Below is a small trained network, with its code and all its weights. Each question gives an input and a class and asks what happens when units are switched off, that is, made to give their printed mean instead of their output.

import numpy as np


def w(rows, s, z=0):
    codes = np.array(rows[::2]) - 128.0
    scale = np.full(codes.shape[1], s)
    scale[-1] = z or s
    return codes * scale


def f(y):
    return y / 2 * (1 + np.tanh(0.7978845608 * (y + 0.044715 * y**3)))


def log_softmax(a):
    a = a - a.max(-1, keepdims=True)
    return a - np.log(np.exp(a).sum(-1, keepdims=True))


def net(x, mask):
    res = np.array(x, float).reshape(1, 4) / 4 @ E
    y = f(res @ A[0][:, :-1].T + A[0][:, -1])
    res = res + np.where(mask, y, B[0][:, -1]) @ B[0][:, :-1]
    return log_softmax(res[-1] @ U[:, :-1].T + U[:, -1])


A, B = {}, {}
E = w([
[149,162,119,254,81,115,193],'x0',
[109,78,84,62,127,117,178],'x1',
[215,164,79,110,142,52,132],'x2',
[107,177,59,98,67,172,86],'x3',
],0.011)
A[0] = w([
[181,218,121,149,129,78,75,179],'N1',
[139,137,132,158,138,75,183,229],'N2',
[151,104,95,77,179,93,145,181],'N3',
[122,180,81,165,40,170,155,254],'N4',
[124,77,234,92,212,87,136,193],'N5',
[113,126,60,50,132,97,147,167],'N6',
[84,117,138,100,88,201,108,145],'N7',
[114,120,186,141,156,153,65,98],'N8',
[138,171,116,104,133,133,26,133],'N9',
[94,130,57,171,57,143,106,136],'N10',
[62,103,124,120,75,201,99,162],'N11',
[143,116,127,2,145,127,120,203],'N12',
],0.0095,0.0044)
B[0] = w([
[168,140,71,128,65,111,172,235],'N1',
[165,69,153,121,180,116,193,216],'N2',
[157,96,154,60,81,31,79,206],'N3',
[147,199,210,178,147,97,202,249],'N4',
[174,75,117,165,205,85,167,254],'N5',
[119,57,236,115,152,101,27,214],'N6',
[161,82,67,160,182,114,150,188],'N7',
[83,106,168,227,192,199,81,166],'N8',
[99,193,15,203,51,209,56,188],'N9',
[193,169,177,135,151,78,140,192],'N10',
[141,115,97,163,194,114,184,203],'N11',
[101,44,122,114,128,106,2,251],'N12',
],0.0072,0.0091)
U = w([
[88,160,162,60,72,194,133,2],'0',
[167,135,138,140,151,94,245,190],'1',
[145,103,142,58,111,86,64,113],'2',
[85,103,67,134,139,174,99,92],'3',
[112,131,234,164,140,135,112,121],'4',
[135,225,69,141,60,158,97,117],'5',
],0.012,0.0057)

Each question gives the input, the list of numbers given to net, and the class t.
The units are the neurons (one row each of A and B). Each row of codes is followed by its name. A weight is (code - 128) times the scale printed after its matrix; where a second scale follows, it is the last column's (A, B and U).
mask holds one flag per neuron, in row order. A switched-off neuron (its flag False) gives its mean, the last column of its row in B, instead of its output. The means were averaged over made-up inputs and are rounded, as every weight is.
A unit's drop is (log p(t) with every unit on - log p(t) with that unit switched off) / (log p(t) with every unit on - log p(t) with every unit switched off).
The circuit of an input: a set's keep is (log p(t) with only the set's units on - log p(t) with every unit switched off) / (log p(t) with every unit on - log p(t) with every unit switched off). Starting from all 12 units, units are removed one at a time, each time the one whose removal leaves the highest keep (on an exact tie, the one counted first), for as long as the keep stays at least 0.8.
circuit, biggest first: the units of the circuit, biggest drop first
most important unit: the unit with the biggest drop
top k neurons: the k neurons with the biggest drops, biggest first
drop when u is switched off: that unit's drop, to one decimal
input [-8,-5,2,4], class 3: most important unit -> N9
input [-2,-1,7,-5], class 2: top 2 neurons -> N3, N4
input [0,5,-2,8], class 4: circuit, biggest first -> N6, N4
input [-2,-3,-6,4], class 3: circuit, biggest first -> N7, N9
input [1,0,-5,-2], class 1: top 3 neurons -> N12, N6, N9
input [-4,3,-4,3], class 3: top 3 neurons -> N11, N7, N3
input [-1,0,-4,0], class 3: top 3 neurons -> N4, N2, N10
input [-2,-1,6,-3], class 2: top 2 neurons -> N4, N3
input [-1,4,-8,3], class 1: top 2 neurons -> N11, N9
input [-7,-7,4,3], class 5: drop when N9 is switched off -> 0.8
input [-2,0,-6,-2], class 1: drop when N11 is switched off -> 0.5
input [-3,-4,0,1], class 3: drop when N3 is switched off -> 0.1
